Here is a tiny trained network, its code and every weight. The questions are about switching its units off for an input and a class, where a switched-off unit gives its printed mean instead of its output.

import numpy as np


def w(rows, s, z=0):
    codes = np.array(rows[::2]) - 128.0
    scale = np.full(codes.shape[1], s)
    scale[-1] = z or s
    return codes * scale


def norm(h):
    return h / np.sqrt((h * h).mean(-1, keepdims=True) + 1e-5)


def f(y):
    return y / 2 * (1 + np.tanh(0.7978845608 * (y + 0.044715 * y**3)))


def log_softmax(a):
    a = a - a.max(-1, keepdims=True)
    return a - np.log(np.exp(a).sum(-1, keepdims=True))


def net(x, mask):
    res = np.array(x, float).reshape(1, 4) / 4 @ E
    u = 0
    for l in range(4):
        y = f(norm(res) @ A[l][:, :-1].T + A[l][:, -1])
        res = res + np.where(mask[u : u + 7], y, B[l][:, -1]) @ B[l][:, :-1]
        u += 7
    return log_softmax(norm(res)[-1] @ U[:, :-1].T + U[:, -1])


A, B = {}, {}
E = w([
[120,159,193,155,144,139,2,122,138],'x0',
[132,104,150,211,178,116,128,74,146],'x1',
[168,63,181,184,135,174,180,68,100],'x2',
[108,160,106,154,102,192,103,99,101],'x3',
],0.0017)
A[0] = w([
[111,124,114,71,38,219,181,114,49,6],'L0N0',
[144,158,146,192,127,179,67,93,117,31],'L0N1',
[133,179,109,5,79,134,90,230,82,185],'L0N2',
[128,115,62,135,144,18,211,197,225,94],'L0N3',
[163,113,185,192,176,105,120,107,149,117],'L0N4',
[160,103,139,223,85,197,136,43,66,38],'L0N5',
[148,100,146,87,152,141,135,142,107,26],'L0N6',
],0.0026,0.0014)
B[0] = w([
[175,152,107,219,161,8,89,83,94,161],'L0N0',
[99,140,76,111,110,207,166,109,182,145],'L0N1',
[94,123,177,158,155,197,67,188,252,255],'L0N2',
[103,138,148,114,238,175,98,157,86,203],'L0N3',
[65,60,111,141,152,116,90,120,191,165],'L0N4',
[59,103,161,41,170,185,105,35,126,189],'L0N5',
[171,140,178,116,91,102,145,130,117,97],'L0N6',
],0.0022,0.0019)
A[1] = w([
[156,157,44,113,119,51,218,200,110,57],'L1N0',
[168,105,85,151,169,87,232,144,111,71],'L1N1',
[176,151,186,172,150,122,54,207,158,201],'L1N2',
[77,194,2,162,126,176,178,108,97,120],'L1N3',
[52,222,71,92,97,167,46,177,189,168],'L1N4',
[131,231,57,168,21,110,94,144,109,37],'L1N5',
[201,119,156,169,84,110,156,70,90,4],'L1N6',
],0.0034,0.0013)
B[1] = w([
[75,178,146,108,127,254,52,156,158,160],'L1N0',
[47,194,120,111,104,179,92,78,99,160],'L1N1',
[130,165,44,89,184,107,149,218,144,199],'L1N2',
[141,108,77,182,206,134,78,19,114,163],'L1N3',
[78,88,249,67,24,219,42,134,189,253],'L1N4',
[219,41,145,195,100,94,107,55,168,139],'L1N5',
[148,185,161,36,62,104,96,107,68,122],'L1N6',
],0.0028,0.0035)
A[2] = w([
[143,140,178,113,79,174,139,74,56,140],'L2N0',
[158,163,127,108,108,106,3,212,196,45],'L2N1',
[162,114,201,142,101,133,116,156,180,11],'L2N2',
[131,110,107,185,134,176,217,70,97,145],'L2N3',
[86,209,117,43,112,199,190,176,109,48],'L2N4',
[124,186,124,158,128,136,75,132,147,54],'L2N5',
[119,47,132,238,138,135,125,72,213,37],'L2N6',
],0.0032,0.0012)
B[2] = w([
[61,187,152,53,61,103,128,169,159,172],'L2N0',
[105,139,232,9,118,225,115,205,151,252],'L2N1',
[136,169,74,113,133,159,65,135,117,141],'L2N2',
[109,148,153,88,147,167,87,250,163,186],'L2N3',
[181,27,179,180,83,182,60,79,162,174],'L2N4',
[108,130,106,100,74,119,143,125,120,139],'L2N5',
[205,69,138,79,40,112,80,251,219,182],'L2N6',
],0.0024,0.0025)
A[3] = w([
[189,115,142,133,25,177,154,103,132,161],'L3N0',
[145,70,136,155,160,173,252,102,62,56],'L3N1',
[248,62,133,189,116,56,81,146,206,75],'L3N2',
[90,154,63,219,161,65,98,37,112,102],'L3N3',
[187,189,67,146,116,15,178,149,70,4],'L3N4',
[95,233,24,134,157,146,165,70,34,78],'L3N5',
[100,79,153,132,139,216,145,53,153,104],'L3N6',
],0.0032,0.0018)
B[3] = w([
[154,118,113,130,174,57,134,129,173,181],'L3N0',
[92,204,117,109,152,179,37,169,146,121],'L3N1',
[189,96,18,187,89,104,142,18,89,134],'L3N2',
[88,135,126,102,178,232,139,163,131,110],'L3N3',
[144,211,163,64,154,174,121,162,56,68],'L3N4',
[99,116,53,238,200,116,181,70,99,149],'L3N5',
[122,147,141,81,145,152,56,254,188,252],'L3N6',
],0.0033,0.0019)
U = w([
[74,242,209,54,17,22,249,33,12,74],'0',
[33,223,14,230,233,204,203,63,39,166],'1',
[242,44,31,246,25,46,86,2,160,173],'2',
[209,42,161,136,215,19,221,218,183,89],'3',
[50,151,228,25,80,242,13,231,234,207],'4',
[247,220,125,88,127,25,214,164,19,32],'5',
[174,247,95,252,29,75,165,198,37,3],'6',
],0.0066,0.0064)

Each question gives the input, the list of numbers given to net, and the class t.
The units are the neurons (one row each of A and B). Each row of codes is followed by its name. A weight is (code - 128) times the scale printed after its matrix; where a second scale follows, it is the last column's (A, B and U).
mask holds one flag per neuron, layer by layer. A switched-off neuron (its flag False) gives its mean, the last column of its row in B, instead of its output. The means were averaged over made-up inputs and are rounded, as every weight is.
A unit's drop is (log p(t) with every unit on - log p(t) with that unit switched off) / (log p(t) with every unit on - log p(t) with every unit switched off).
The circuit of an input: a set's keep is (log p(t) with only the set's units on - log p(t) with every unit switched off) / (log p(t) with every unit on - log p(t) with every unit switched off). Starting from the 12 units with the biggest drops (on a tie, the unit counted first), units are removed one at a time, each time the one whose removal leaves the highest keep (on an exact tie, the one counted first), for as long as the keep stays at least 0.8.
units of the circuit, in order: the units of the circuit, biggest drop first
unit that matters most: the unit with the biggest drop
top k neurons: the k neurons with the biggest drops, biggest first
k most important neurons of layer l: the k neurons of layer l with the biggest drops, biggest first
drop when u is switched off: that unit's drop, to one decimal
input [-2,5,-6,-8], class 3: unit that matters most => L0N3
input [6,6,2,-1], class 2: top 4 neurons => (L1N4, L2N6, L3N2, L0N2)
input [3,0,7,-3], class 3: 2 most important neurons of layer 0 => (L0N4, L0N2)
input [-8,2,8,2], class 1: 2 most important neurons of layer 1 => (L1N4, L1N1)
input [-5,0,4,1], class 1: top 3 neurons => (L1N4, L3N5, L2N1)
input [-1,7,-4,7], class 2: top 2 neurons => (L2N6, L0N2)
input [-7,-6,4,3], class 1: top 3 neurons => (L1N4, L0N0, L3N5)
input [-4,-8,2,5], class 2: units of the circuit, in order => (L1N5, L0N0, L1N3)
input [-5,3,2,-1], class 1: units of the circuit, in order => (L1N4, L1N1)
input [0,3,-3,-8], class 3: top 3 neurons => (L1N4, L0N3, L3N6)
input [1,5,-1,-3], class 2: top 2 neurons => (L0N4, L3N2)
input [-6,-5,8,1], class 0: top 2 neurons => (L2N0, L1N6)
input [0,8,6,-6], class 2: top 3 neurons => (L2N6, L3N2, L2N1)
input [-4,5,1,8], class 1: units of the circuit, in order => (L1N4)
input [8,2,4,-4], class 2: 3 most important neurons of layer 1 => (L1N4, L1N0, L1N1)
input [-8,4,-6,1], class 1: 2 most important neurons of layer 2 => (L2N1, L2N6)
input [-8,4,7,-5], class 4: top 3 neurons => (L3N1, L2N3, L1N2)
input [6,-2,6,-3], class 2: top 2 neurons => (L1N1, L1N4)
input [-1,6,-5,5], class 2: top 2 neurons => (L0N2, L1N5)
input [1,7,0,1], class 2: unit that matters most => L2N6
input [0,-6,3,5], class 2: top 2 neurons => (L0N0, L1N5)
input [0,-2,6,-3], class 0: 2 most important neurons of layer 2 => (L2N0, L2N1)
input [-4,-1,4,1], class 1: top 4 neurons => (L1N4, L3N5, L2N1, L2N6)
input [-1,7,-7,7], class 2: 2 most important neurons of layer 1 => (L1N5, L1N3)
input [4,7,4,0], class 2: drop when L2N6 is switched off => 1.3
input [1,2,-1,-3], class 3: drop when L1N3 is switched off => 0.2
input [-6,8,-2,-4], class 1: drop when L0N3 is switched off => 0.0
